Below are the code and all the weights of a small trained network. Each question names an input and a class and asks about switching units off, where a switched-off unit gives its printed mean instead of its output.

import numpy as np


def w(rows, s, z=0):
    codes = np.array(rows[::2]) - 128.0
    scale = np.full(codes.shape[1], s)
    scale[-1] = z or s
    return codes * scale


def f(y):
    return np.maximum(y, 0)


def log_softmax(a):
    a = a - a.max(-1, keepdims=True)
    return a - np.log(np.exp(a).sum(-1, keepdims=True))


def net(x, mask):
    res = np.array(x, float).reshape(1, 6) / 4 @ E
    y = f(res @ A[0][:, :-1].T + A[0][:, -1])
    res = res + np.where(mask, y, B[0][:, -1]) @ B[0][:, :-1]
    return log_softmax(res[-1] @ U[:, :-1].T + U[:, -1])


A, B = {}, {}
E = w([
[161,254,140,154,140,225,46],'x0',
[154,108,134,156,132,128,104],'x1',
[200,158,175,79,106,29,26],'x2',
[115,142,121,107,135,126,149],'x3',
[232,188,48,162,32,110,183],'x4',
[114,143,118,125,143,118,144],'x5',
],0.0093)
A[0] = w([
[207,144,87,124,84,89,172,180],'neuron 1',
[164,169,88,156,128,204,169,151],'neuron 2',
[105,110,177,85,191,92,98,234],'neuron 3',
[128,78,156,89,105,7,124,162],'neuron 4',
[96,21,85,153,126,137,215,254],'neuron 5',
[134,157,144,134,139,107,102,85],'neuron 6',
[169,224,163,87,162,134,79,30],'neuron 7',
[95,119,150,131,178,209,123,208],'neuron 8',
[155,178,47,168,64,182,129,127],'neuron 9',
],0.017,0.0033)
B[0] = w([
[137,153,13,128,86,35,122,231],'neuron 1',
[193,203,171,143,124,159,168,211],'neuron 2',
[151,108,218,120,144,129,159,209],'neuron 3',
[186,127,117,90,206,44,197,227],'neuron 4',
[70,76,201,125,21,124,33,251],'neuron 5',
[138,113,135,151,89,156,94,160],'neuron 6',
[19,53,166,138,64,162,78,219],'neuron 7',
[110,172,96,171,208,242,97,211],'neuron 8',
[158,150,175,110,84,158,250,228],'neuron 9',
],0.014,0.019)
U = w([
[79,51,183,148,176,172,61,172],'0',
[200,136,210,111,186,148,210,187],'1',
[97,127,65,177,15,133,97,150],'2',
[150,133,9,129,166,80,125,6],'3',
[92,184,51,229,243,238,85,72],'4',
],0.011,0.0021)

Each question gives the input, the list of numbers given to net, and the class t.
The units are the neurons (one row each of A and B). Each row of codes is followed by its name. A weight is (code - 128) times the scale printed after its matrix; where a second scale follows, it is the last column's (A, B and U).
mask holds one flag per neuron, in row order. A switched-off neuron (its flag False) gives its mean, the last column of its row in B, instead of its output. The means were averaged over made-up inputs and are rounded, as every weight is.
A unit's drop is (log p(t) with every unit on - log p(t) with that unit switched off) / (log p(t) with every unit on - log p(t) with every unit switched off).
The circuit of an input: a set's keep is (log p(t) with only the set's units on - log p(t) with every unit switched off) / (log p(t) with every unit on - log p(t) with every unit switched off). Starting from all 9 units, units are removed one at a time, each time the one whose removal leaves the highest keep (on an exact tie, the one counted first), for as long as the keep stays at least 0.8.
circuit, biggest first: the units of the circuit, biggest drop first
most important unit: the unit with the biggest drop
k most important neurons: the k neurons with the biggest drops, biggest first
drop of u: that unit's drop, to one decimal
input [-8,3,-6,-8,0,-3], class 0: circuit, biggest first	neuron 1; neuron 9
input [4,-8,8,0,0,-2], class 0: most important unit	neuron 7
input [1,-7,0,7,-4,1], class 4: 2 most important neurons	neuron 5; neuron 9
input [3,-2,-7,-1,0,3], class 4: 3 most important neurons	neuron 8; neuron 4; neuron 3
input [5,-3,-8,-2,0,-1], class 4: 2 most important neurons	neuron 8; neuron 4
input [0,1,3,-5,-4,-5], class 1: 2 most important neurons	neuron 5; neuron 7
input [2,8,-1,0,2,5], class 1: 2 most important neurons	neuron 5; neuron 7
input [-2,0,4,5,1,-7], class 3: 2 most important neurons	neuron 9; neuron 2
input [1,-6,-7,-2,-8,-8], class 4: 2 most important neurons	neuron 8; neuron 7
input [-1,-2,8,-4,-4,-7], class 1: 2 most important neurons	neuron 4; neuron 5
input [-8,-4,-5,-4,0,-2], class 0: 3 most important neurons	neuron 1; neuron 5; neuron 9
input [1,2,-6,5,-6,-2], class 4: 2 most important neurons	neuron 8; neuron 7
input [7,2,8,-1,0,5], class 0: 2 most important neurons	neuron 1; neuron 7
input [-1,6,2,-2,-3,3], class 1: 3 most important neurons	neuron 5; neuron 7; neuron 1
input [6,-2,-2,-6,7,4], class 1: most important unit	neuron 9
input [-5,1,0,6,-1,5], class 0: 2 most important neurons	neuron 5; neuron 9
input [8,4,-4,8,-6,0], class 4: drop of neuron 8	0.2
input [3,-5,-6,3,3,-7], class 1: drop of neuron 6	0.0
input [-1,-7,-7,6,-1,5], class 0: drop of neuron 8	0.1
input [2,-1,-7,1,7,2], class 1: most important unit	neuron 9
